(in the rows, 128 means zero)
Each row is followed by its class.
[138 157 143 135 128 160 135 150 142 119 150  79 137 168  98 141 108 189
 195 185 125 171  96 131  92 149 162 150 165  86 128 139 112 103 177 142
  96 100 152 123 138 100 137 123  78 183 123 147] -> q_893
[149 139 102 150 146 134 145  66 145 146 146 160 156 105  69 102 160 124
 127  83 124  61 166 110 148  86 147 118 119 156 234  48 159 131 101 122
 140 184 114 137 116 118 144  96  86 139 112 129] -> q_153
[140 132 143 120 117 125 125  83 150 146 174  66 100 108 142  48 125 128
 145 102  80  54 158  90 127 143 208 148 228 172 158 105 121 153 112 115
 146 150 154 140 125 167 153 119 161 129 137  45] -> q_153
[130 148 142 159 102 147 108 126 103 127 197 167 130 124 136 140 150 114
  98 153 175 112 172 122  82  91 125 160 127 130 127 129 133 120  98  94
 151  85 107 141 107 138 125 177 154 111 139 189] -> q_811
[134 117  89 133 154  99 165 109 160 158 147 188 155 164  81 128  74 113
 138 125 139 148 119 130 130 126 129  88 177  86 164  93  80 159  99 193
 127 135 135 116  71 124 116 135   8 123  95 122] -> q_499
[150 110 138 111 146  82 154 138 128 114 200 168 129 174 138 117  88 140
 100 136 123 114 153  92 151  51 151  93 153  97 147 154  67 184 164 138
 180 108 123 156  93  97 167 187  61  94 129 175] -> q_542
[ 95  99 130 153 117  80 114 153 109  84 130  99 109 152 145 147 129 145
  67 110  88 122 163 146 125 101 149 159 163 113 108 130 138 158 118  76
 115 126 128 129 129 125 122  83  98 115 169 113] -> q_874
[143  90 151 152 106 140 100 138 183  94 181 150 123  85 129  43 167  86
  88 131  58  34 143  95  92 107 105 109 125 148 166 119  77 121 117 145
 188 154 135 146  86 127  97 166 102 152 111 150] -> q_874
[152 162  87 103 101 173 162 153 188 143 145 218 126 111  62  87  75 160
  78  78 182 123 132 106 135 197 139 122 185 197 130  51 133 174 138 113
  68  98 156 133 128  87 118  96 101 104 103 174] -> q_757
[ 67 108 130 135 107  50 134 180 133 109 167 126  83 133  87 101  61 118
  73 157 172 157 135  80 105  94 173 109 216 107  74 127 105 121 113 129
 110 102 125 143 118 100 143  93 159 148 143 141] -> q_499
[123 149 109  84 176 109 202 109 149 162 109 169 161 118 123  69 144 116
 141 132  94 137 152  98  93 118 145  97 143  79  73 158 158 129  13 147
  94 165 150 132 107  97  94  62 121 159 109  87] -> q_757
[146 121 100 111 203 128 132  91 149 125 132 179 161 136 152  81 117 106
 180 122 121 136 145 125 142  88 114  82  56 185 181 110  99 178  98 118
 159 116 121 159  95 104  98 141  45 166  89 162] -> q_822
[161 112 141 101 185 159 134 127 170 124 102  81 136 167 179 106 108 134
 166 164 116 128 110 112 149 107 115 116 122 196 160 102  86 193 153 141
 117 133 132 136 128  73 125 192  54 178  95 162] -> q_822
[140 172 125 153 152  83 114 158 137  71 168 144 160 122  98 128 116 110
 120 158 116  47 142  87 100  54 142  99 210 127 135 143  69 137  81 136
 122 183 162 157 170 110  97 109 106 170  68 116] -> q_855
[ 99 119 150 100 194 127 131 147 133  76 126  84 178 105 118 105 138 146
 137 228 113 161  77 130 135  85 147 154 109 115 147 130 144 157 148 143
  65 146  85 109 146 143 107 138 111 164 152 172] -> q_739
[ 60 151 140 114  93 144  79 157 166  71 103 122 117 117 132 100 183  93
 102  84 116  76  94  77 123 174 173 162 106 137  95  98  70  99 115 146
 164  94 102 161  85  98 145 148 104 113 132 152] -> q_153
[147 125 144 171 136 124  86 104 120 121 134 144 103 113 123 120 164 120
 151 105 120 116 108 136 184 117 105 147 130 137 126 107 131 136 128 129
 154 170 105 155 116 131 139 124 122 119 122 103] -> q_893
[114 128 116 140 114 183 161 143 122 105 150 178 124 123  95 116 124 129
 114 132 123 135 110  73  78  94 190 113 136 149 169 116 113 103 116 109
 119 119 139 124 161 136 102 121 139 130  63 113] -> q_811
[134 127 138 170 145 118 102 136 126 100 162 167 133 133 136  98 109 132
 170 149 188  82 156 154 119  99 134 141 106 121 142 117 109 165  85 102
 120 149 115 170 132 121 133 144 136 141 112 144] -> q_822
[127  81 130 158 100  82  30 117 138 141 168 181 117 140 151  52 112 107
  35  94 136 116 158 114 172 168 103 151 166 153  93 144  95 105 112 144
 148 143 148 157 129 130  86 115 181 159 160 134] -> q_874
[ 78 167 109 151 125  99 127  82 104 101 136 118 119 122 150 138 166  94
 101 122 102  81 135 112  94 112 189 131 201 135 105 128 155 136  65 133
 155 137 108 131 119 137 112 102 114 112 143  91] -> q_153
[107  76 143 102 114 108 142 103 112 110 143 102 101 122 102  96 133 151
 145 123 122 162 118 137 162 118 165 136 154 163 134 147  85 117 135 113
  79 111 126 150 116 130 103 105 148 148 154 137] -> q_855
[112 122 124  80 136  89 142 163 141  80 126  86  84 121 133 118 186 149
 123 171  72 165 108 156 147  76 142 142 122 138 146 124  98 136 148 103
 123 132 116 143 149 103 126 132 185 119 175 128] -> q_739
[ 63 114 148  91 156 122 134 190 186 142 124 110 119 143  87 146 118 182
 112 168 115 177  90 123 117 146 143 142 156 128 108 119 129 154 139 124
  69 135  92 121 108  94 144 128 107 119 157 179] -> q_499
[ 64  49 116 175 139  82 133 138 130 104 149 171 130 135 103  98  66 129
 108 131 112 138 106 152 137 163 145 135 108 140 147 123  96  83 111 124
  97  78 128 139 111  96 158 104  79 129 136 160] -> q_874
[125 150 123 175  92 127 112  87  95 143 176 204  93 135  88 158 113  92
 120 134 145 124 111 162  55 131 123 130 143  82 149 121 137  92 158 157
 151 126 136 116 152 124 132 151 126  95 135 162] -> q_950
[ 98 181 156 161 104 153 157 122  81 152 114 163 137 140  92  86 114 101
  96 112 160 148 110 113 120  93 192 172 187 111 145 110 140  85 144  83
 128 108 112 109 136 126 111 193 113 125 159 125] -> q_893
[ 84 109 119 145 165 115 147 171 116  75 118  81 143 153 190 140 143  84
  72 209 118 126 131 135 123 103 192 148  84 102 144 102 157 155  91 110
 106 108 139 121 179 178  97 174 139 164 151 112] -> q_811
[171 110 151 115  95 111 132 117 103  88 128  90 141 146 141 154  92 142
  97 119 182 117 104 132 181 131 141 139 138 129 135 222 155  90 144 143
 119 120 114  86 107 127 127 137 112 142 170 157] -> q_739
[109  94 156 104 113 173 125 178 109 116 109 191 160 123 135 156 209 103
 119 109 158 102 146 149  78  93 101 126 129 142 147 145 102 145 135 133
  90 133  83 145 108  83 115 108  73 131 109 189] -> q_499
[ 82 125 109 154 118  73 112 175 111 132 195 143  73 179 108 119 114 136
  76 177 147 189 135 143 100  59 151 153 144  68  97  78 120 151 125 101
 143 117 126 136 135 130 125 141 210 114 142 148] -> q_893
[125  97 124 121 125 106 111 113 100 116 183 101  76 129 127 135 104 130
 174 160 138 185 113 169  97 112 132 166 137 109  88  86  88 187 108 124
 104  77 169 143 119 146 113 112 168 133 128 166] -> q_950
[109 136 124 155 108 117  88 138 127 130 183 117  94 150 122 131 125 151
 100 182 123 130 165 155 128 142 146 144 145  96 133  68 134 156 159 157
 138 140 135 152 135 149 150 131 156 116 131 125] -> q_855
[103 124 166 157  97 155 125 125 116 141 127 160  91 131 128 120 111 124
 123 134 128  87 143 147 105 115 115 151 163 130 167 141 110 167 140 103
 130 121 120 145 144 133 133 186 154 111 114 134] -> q_757
[102  76 136 194  92 146 161 166 118 102 152 120 128  98  83  61  75 127
  63 123 152  98 161 129 172 150 134 122  89  94 161 107 152  62 171 139
 102 135 119 111 155 126 115 130 140 174 120 149] -> q_893
[126 161  83  99 113 125 121 115 171 187 128  87 105 100 169 126 221 142
 110 138 109 164 164 125 109 136 150 107 163 141  95 102 150 146  95 142
 151 115 180 144 131 156 112 188  93 123 192  94] -> q_811
[ 99 140 128 125  96 158  76 135 169 148 124 119 139  94 156  68 173  95
 101 119  85 128 186  92 102 121 121 120 132 140  88  78 113 156 125 157
 143 115 144 179 128 157  57 150 127 207 123 130] -> q_499
[147 143 106 152 105 200 207 150 147  91  95 177 154 163  55 153  60 106
  69 109  87  81 171  98 128 177 127 131 110 127 243  92  65 119 123 140
 109 109 128 124 110 135 104  54  70 133  55 102] -> q_874
[104 105 119 173 108 115 114  82 116 120 151 134 149 115 119 102 142 105
 100 106 189 109  97  84 210 120 117 113 146 126 164 140  84 129 142 163
  90 144  87 117 114  91  58 108  81 137 102 175] -> q_822
[123 135 143 156  90  90 132 145  92  49 142 113 104 100  90 107 109  93
 110 157 136  85 120 140 147 147 110 146 155  94 160 146  67  57 161 177
  85 143 116 119 166 124 140 139 147 122 153 147] -> q_739
[120  83 129 152  87 159 154 166 139  93 118 125 131 130 137 105 150  90
  75 132 103 116 154 110 111 114 141 133  94 103 183 146  48  72 113 154
 137 104 132 152 126 129  89 147 143 165 109  97] -> q_811
[146  79 109 104 162 100 161 169 168 112 126 104 160  79  94  93 172 204
 174  83 124 116  77 145 203 104 207 133 236 156 153 107  60 202  96 114
  72 171 185 140 161  56 130 117  75 136 126  91] -> q_499
[ 95  94 105 100 110 153 217 105 132 154 150  79 123 154  97 153 175 164
  22 111 101 150 135  83 181  81 195 133 131 158 129 113 119 154 127 116
 140 105  89 112  84 115 108  95 148 131  82 112] -> q_893
[139 127  90 143  99 128 147  94 130 122  92 113 161 101 120 108 177 104
 123  48  95  92 149 146 172  90  77 158  65 166 198 105  85 115 121 126
  76 139 117 129 172 121  64 128 150 142 147 189] -> q_739
[127 139 136 113 145 138 143 145  98 109 163 148 168 135 108  89 108 150
 123  81 137  98 177 115 136 150 195 163 166 148 116 127  66 188  95 153
  69 141 131 148 139  85 107  81 131 169 147 213] -> q_542
[110 170  75 102 145  91 161 183 172  98 179  97  91 110 134 117  70 161
 182 195 132 161 138 154 138 171  97  78 162 137  38  72 116 164 119 146
 124  80 157 151  93 115 154 103 111  79 124 128] -> q_855
[ 91 118 134 143 101 134 168 140 144 100 161 140 101  82 103 105 146 131
 122 149 145  92 122 116 107 100 183 126 114  78 122 158 113 126 100  92
 168 103 138 148 146 118 107 124 193 119 109 131] -> q_950
[114 127 103 151 153 109  94 108 122 141 124 190 150 149 123 113 124 143
 106 111 207 156 140 141 124 119 130 125 116 144 119 128 134 135 114 138
 123 145  90 145 123 100 131 107 101 124 130 144] -> q_822
[114 136 152 112 171 159 188 112 124  72 135 121 157 173 171 151  79 105
 166 206 111  61 128 121 114 103 122 119 106 143 136 177 114 174 140 149
 122 135  50 131 129 152 132 137 112 129  80 138] -> q_739
[168 104 111 107 159 167 158  87 164 168 163 117 110 170 122 149 169 174
 172 221 120 168 128 106 150 116 148 128 173 112 169  57 103 189 131 156
  76 152 160 145 162 110 114 137 101 163  77 121] -> q_811
[120 138 135  91 108 116 141 130 122 137 108 114  88 127  77 101 121 122
  63 145 174 177 163 130 127 126 133 114 201  92 126 119 104 146 144 150
 162 112 138 107  88 133 111 125 123 162 128  79] -> q_757
[102 148 124 123 104 109 126 118 120 120 134 135  99 100  93 109 119 125
 133 157 166 141 125 101 161 120 126 115 120 106 138 119 127  98 123 142
 112 120 123 129 125 148 135 121 127 125 117 154] -> q_739
[ 69 143 133 140 126 131 113 186 140 131  91 113 117 107  88 125  97 184
 164 144 155 172 104 121 145 200 156 148 124 130 113 151 132  76 104 123
  70 110 154 151 179 107 155  79 195 157 139 143] -> q_499
[130 148 117 157 106  98 109 130 127  99 127 102 118 125 104 115  70 146
 110 105 126 130 150 145 174 161 150 130 152 123 102 116 141  98 144 139
 139 140 148 142 148 156 132 115 154 137 156  58] -> q_855
[ 37 115 146 146 130 171 185 147 156 184  97  84 145 106 128 132 146 102
 106 173  97  58 124 131 148 179 153 104 154 110 194 125 155 139 112 157
 124 154 105  78 103 125 127 134  59 134 119  99] -> q_874
[104 108 136 174  98 129  83 141 102 102 177 168 168 107 152 131 141 100
  78 122 119 106 134 139 140 110 127 141 103 121 128 140 130 131 141 152
 155 101  96 160 109 143 110 154 142 128 142 149] -> q_499
[126 131 137 131  84 145 102 126 122 123 151 193 112  98  73 131 134 127
 133 108 115 138  95  92 167 119 136 115  91 104 119 145 112 107 166 160
 148 135 117 168 161 123 117 149 240 127 153 137] -> q_542
[171  98 176 131 114 145  89 128 142 151 134 170 123 127 129 109 155 127
  81  74  77 113 140  87 126  74 121 150 110 136 134 135 127 118 128 131
 151 149 128 145 110  80 136 177 137 140 127 193] -> q_542
[155 141 119 142 103 144 102 128 143 130  98 141  83 149  87 198 122 115
  86 147 171 169 142  66 128 127 105 136 151 113 125 119  94 109 121 149
 154  99 124 152 127 131 151  96 158 128  79  77] -> q_811
[112 103 121 106 128 118 217  97 125 119 126 108 152 126  74 112 163 167
 144 133 162 136  98 114 148 127 173 162 167 120  97 124 100  94  76  87
  61  88 135 101 111  75 126  88 118 128 125 155] -> q_874
[ 96 160 117 112 145 101 152 144 173 121 102 159 169 111  66 118 160 105
  80 123 147 133  85  97  97  72 157 139 120 114 116 112  82  76 115 109
 126 112 128 151 148 106 123 138 110 134 125 113] -> q_950
[195  73 130 133 137 131 139  80 191 142 188 118 137 150 119 123  97 181
 147 123 125 126  97 101 196  58 103 118 117 198 167 139 100 192 160 127
 135 119 114 154 113  96  94 167 167 164 132 225] -> q_542
[117 122 120 130 123 146 164 135 157 136 104 133 135 193 163 108  97 120
 175 125 151 148 117 106 164 176 142 127  70  96 141 111 137 121  90 142
  86 106 135 141  89 125 106  75  86 153 105 162] -> q_499
[ 97 113 139 127 103  99 188 163 160 145 107 186 135  81 122  86 185  89
 127  90 115  87 108 100 147 104 189 103 157 111 132 139 141  55  58  88
 111 125 141 165 113  66 148 114 110 118 132  70] -> q_499
[139 129 108 182 132  91 118 124 129 118 177 160 119 143 111 142 108 103
  79 151 165 117 155 119 118  95 100 129 133  99 115 115 160 134  99 109
 131 109 118 124 120 137 104 107 122 136 106 176] -> q_893
[135 150  82 135 157 111 137 134 168 138 122 125 130 126 127 147 120 149
 159 130 134 108 150 143 194 165 149 117  99 121 133  84 151 178  83 126
 148 123 161 154 137 121 155  93 132 109 108 102] -> q_855
[131 160 120 159 114 108  95 101 105 152 140 159 112 150 114  95 107 117
  89  59 139 114 185 144 134 123 122 141 139 124 150 116 122 115 143 104
 161 162 116 107 153 119 109 149 161 111 134 108] -> q_822
[114 120 135 165 111 108 129 150 116  85 165 125 112 105  87 131 144 143
  95 177 152 107 150 118 114  84 111 137 138  93 132 120  86 124 118 143
 134 125 120 149 137 133 146 153 159 119 104 168] -> q_499
[123 139  95 112 166 129 145 103 122 187  80 169 154 143  93 150  66  74
 111 100 106 161 150  65  97  82 131  86 147 109 172 134 106 182 148 160
 130 120 120 109 158  88 124 136  78 136 102 101] -> q_822
[ 79 104 165 116 150 149 117 173 130 108 164 116 107  82  84 115 165 138
 182 187  97 115 150 166 104 136 123 116 112  90 147  89 109 164 146 155
  87 153 117 127 136 121 116 121 127 175 117 195] -> q_542
[121 143 136 136 141 126 101 119 122 148 146 126 134 137 167  94 146 107
 130 110 143 112 130 119 112  84 108 133 129 143 128 132 111 158 108 121
 149 152  99 111  95 124 107 153 118 102 105 140] -> q_822
[134 169 141 151 118 128 122  92 103 110 123 136 172 119 123 127 155  94
 119 148 117  94  93 146 106 137 184 162 141 136 195 158 160  67 131 162
  90 147 113 114 159 141 125 144 111 157 188 139] -> q_739
[116 155 125 132 128 140 109 152 120 120 110 157 129 117 119 115 101 130
 140 175 185 140 118 131 120 113 142 118 129 114 158 115 111 176 131 139
 142  84 178 163 148 139 145 198  94 157 126 148] -> q_757
[118 126 117  85 144 128 125 120 181 131 115 129 143 131 109  76  91 148
 165  68 180 119 154 144 180 182 151 165 133 195 123  86  74 186 106 107
  93  77 122 130 100  72 109 129  66 175 144 242] -> q_739
[172 142 129 147 132 165  98 161 132 128  92 142 158  98 180  85 167 101
 151  80 152  89 171 145 162 168 124 139 101 125 148 135 164  99 142 109
 162 147 153 130 201  99 124 139 165 148 162  79] -> q_811
[117 155 124 102 129 141 107 134 136 188  91 190 122 127  94 153 112 123
 167  62 124 168 130 139 126 115 128 113 126 172 132  98 137 137 135  95
 137  94 145 141 138 131 138 138 125 132 121 118] -> q_542
[ 90  98 154 115 149 104  76 190 180  98 164 109 113  97 113  99 159 158
 168 175 110 140 105 162 103 108  68 135 100  98  68 112  87 132 109 119
 143 125 132 127 110 114 109 203 152 144 111 201] -> q_499
[162  90 116 154 101 109 125 107 115 140 189 157 135 126 176  48 125 160
  96  73 141 118 194 120 165  43 136 125 103 163 110 137 146 132 109  74
 139 147 127 178 136  89 100 127 207 142 141 124] -> q_822
[ 85 155 154 116 156 134 130 156 123 106  62 150 136 167 165 150 151  70
 145 106 140 124 113  92 105 121 164 140  63 117 108 195 132  74  73  91
 175 109  90 133 118 106 141 124 139 131 137 104] -> q_811
[120 105 136 143  89 102 148  61 110 120 152 119  88 143 130 128 123 133
 110 114 151 142 156  79 135  56  95 112 154 200  87 162 133 111 107  98
  99 117  90 166 109 142  79  88 170 159 124 181] -> q_499
[117 120 166 143 115 155 147 142 145  97  73 181  95 123  91  99 134 108
  91 134 173  80 127 123  71 139 154 153 161 137 167 160 105 132  91 109
 113 132 115 144 139 114 127 134 141 142 114 144] -> q_757
[ 92  90 130 154 129 143 124 155 120 130 161 138 151 134 161  92 101  90
 162 132 117  64 150 160  99  72 134 122  82 114 161  82 108 219 121 142
 139 129 137 152 133 134 128 153 148 172  78 125] -> q_757
[102 126 131 156 146 123 164 170 121 116 126 132 112  95 116  44  65 157
 153 127 129 173 111 118 158 132 157 126 175 111 130 153 115 129 139 104
 123 113 133 131 134 100 125 137 104 108 165 128] -> q_893
[104 128 119 138 109  96 143 169 108 111 205  99  82 110 127  91  96 134
 113 179 136 169  96  96 183 131 140 135 133  75  71 110 121 150 127 152
 119 108 127 142  90 129 146 141 177  78 176 160] -> q_893
[120 151 110 101 145 135 191 182 212 142  58 132 130 195 113 138  79 155
 169 153 127 155 112 139 168 137 133 138 104  65 164  80  97 113 146 106
 128  92 133 122 139  62 167 136  93 118  74  89] -> q_739
[128 122  99 155 135 107 158 142 169 127 120 166 158  62  64  85 167 127
  95  77 143 109  96  99 150 121 184 135 176 129 103  96 102  93  82 123
 134 108 142 142 118  76 160 116  76 116  99  80] -> q_893
[158 102 105  87 152  70 100 155 159  97 145 118 127 108 128  81  85 155
 130  81 125 128 156 164 219 145 109 128 161 175 132 132  56 190 122 141
 119 145 143 146 119 103 110 117 110 145 170 143] -> q_739
[138 145  90 151 111  92 106 121  78 159 202 163 139 146 109 156  72 109
  87 131 165 173 115 158 150 122  92 128 128  74 121 102 140 112 155 169
 128 132 158 100 143 149 114 104 175  96 127 122] -> q_950
[ 90 151 143 163 145 134 111 166 170  82  83 105 132  78 150  68 145  87
  87 192 132  89 105 107  91 159 155 143 133 123 139 131 108 149 102 168
 163  95 133 160 122 145 147 163 105 148 130 113] -> q_757
[109 138 113 151  66 150  88 122 143 144 138  95 123 131 156 131 180 155
  81  83  86 106 135 134 138 133 155 149 169 152 122  88 142 117 113 168
 141 169 129 155 103 117 113 115 135 133 150  80] -> q_153
[ 77 101 128 148  88 142 144 112  89 110 137 123  74 122 150 133 166  96
 122 132 125 102 148 134 167 203 193 136 137  83 114 137  81 120  91 178
 151 124 126 144 129 139 130 139 159 113 127  65] -> q_811
[ 95 135 145 149  99 143 145  98 128  90 127 131  97 190 146 128 115 130
 143 178 154 100 123  89  81 129 170 155 145  68 101 151 100 113  68 153
 137 118 104 161  91 140 130 138 128 119 107 135] -> q_153
[121 142 154 124 135 146  97 109 130 109 135 150 156 122  94 139 171 139
 137 134  94  84 148 115  86 118 159 164 162  92 161 117 113 138 124 142
 102 162 104 164 123 125 150 131  66 130 148 121] -> q_153
